A =
array([[-0.58, -1.25,  0.01, -0.26,  0.20,  1.05,  0.32,  0.36,  1.13,
        -0.91,  1.53,  0.56, -0.76, -0.02, -0.92],
       [ 0.23,  1.35,  0.16, -0.39,  0.83,  1.06, -0.93, -0.55,  1.46,
         1.63, -0.39,  0.91,  1.16, -0.47,  0.08],
       [ 0.11,  1.60, -1.01,  1.31, -1.04,  0.12,  0.24,  1.20,  1.40,
        -0.95,  0.18, -0.04,  0.42,  0.39,  1.12],
       [ 1.18,  1.72,  0.80,  0.55,  0.73, -0.28,  0.12, -0.04, -0.52,
         1.89, -0.96,  0.21,  1.42,  0.48,  1.30],
       [-0.21,  1.18, -0.68, -0.03, -0.18,  0.69, -0.82, -0.08,  1.59,
         0.23, -0.24,  0.41,  0.57, -0.47,  0.10],
       [ 0.45, -1.07,  0.96,  0.41,  0.40, -0.38,  1.28,  0.53, -1.28,
        -0.20,  0.75, -0.14, -0.43,  0.85,  0.16],
       [ 0.47, -1.12,  0.69,  1.10, -0.18, -0.66,  1.90,  1.28, -1.33,
        -1.16,  1.17, -0.42, -0.74,  1.30,  0.54],
       [-0.64, -1.21, -0.39,  0.15, -0.44,  0.56,  0.56,  0.73,  0.83,
        -1.66,  1.46,  0.12, -1.01,  0.15, -0.64]])
The 2nd largest entry is 1.89
The second smallest entry -> -1.33
Which number is the entry just right of 0.32? 0.36
The entry just right of -0.28: 0.12
The third smallest entry -> -1.28
Which number is the entry just left of -0.03? -0.68
Which number is the largest entry? 1.90
Which number is the third entry in reading order? 0.01
Which number is the second entry in reading order? -1.25
The entry just right of the largest entry -> 1.28
Which number is the entry just left of -0.76? 0.56
Which number is the entry just right of 0.20? 1.05
Which number is the 4th entry in reading order? -0.26
The entry just right of the smallest entry: 1.46

Questions about the row below.
1) Read off the 5th entry from the end.
2) Read off the second largest entry.
3) Read off the entry just left of 21.
53	16	93	21	6	88
1) 16
2) 88
3) 93

W =
[[-521 -395  172  -85  154  -96]
 [-425 -261 -114 -166 -378 -139]
 [  96 -354 -325 -384 -292   74]
 [  81 -476 -172 -339  -42  -52]
 [ 192 -476 -247 -408  -10  -61]
 [ -26 -449 -120 -384  -68  227]
 [-626 -122   31 -151 -378  552]
 [-626 -232  124  197   50  -83]
 [-251 -372  -71 -408 -357  290]
 [  58 -353 -339 -378 -375  101]
 [  39  -64 -421  294 -291 -834]
 [-472  -77 -140  297    6 -834]
 [  22  -96 -421   81 -307 -718]]
Rows and columns are numbered from 0.
The entry directly below -353 is -64
The entry at row 0, column 2 is 172
What is the entry in row 0 and column 0?
Answer: -521
The entry just left of -261 -> -425
The entry in row 2 and column 0 is 96
What is the entry directly above 197?
Answer: -151
The entry directly above the largest entry -> 227
What is the entry in the bottom-right corner?
Answer: -718
The entry directly below -325 is -172
The entry in the top-right corner -> -96
The entry directly below the largest entry -> -83
The entry at row 0, column 1: -395
What is the entry just right of -292?
Answer: 74
What is the entry just right of -251?
Answer: -372
The entry directly above -151: -384
What is the entry just left of -42?
Answer: -339
The entry at row 1, column 1 -> -261
The entry in the bottom-left corner is 22
The entry directly below -64 is -77
The maximum -> 552
The entry at row 1, column 2 is -114
What is the entry directly above -172?
Answer: -325
What is the entry just left of the largest entry?
Answer: -378
What is the entry just left of -325?
Answer: -354
The entry just right of 124 -> 197
The entry directly below -292 -> -42
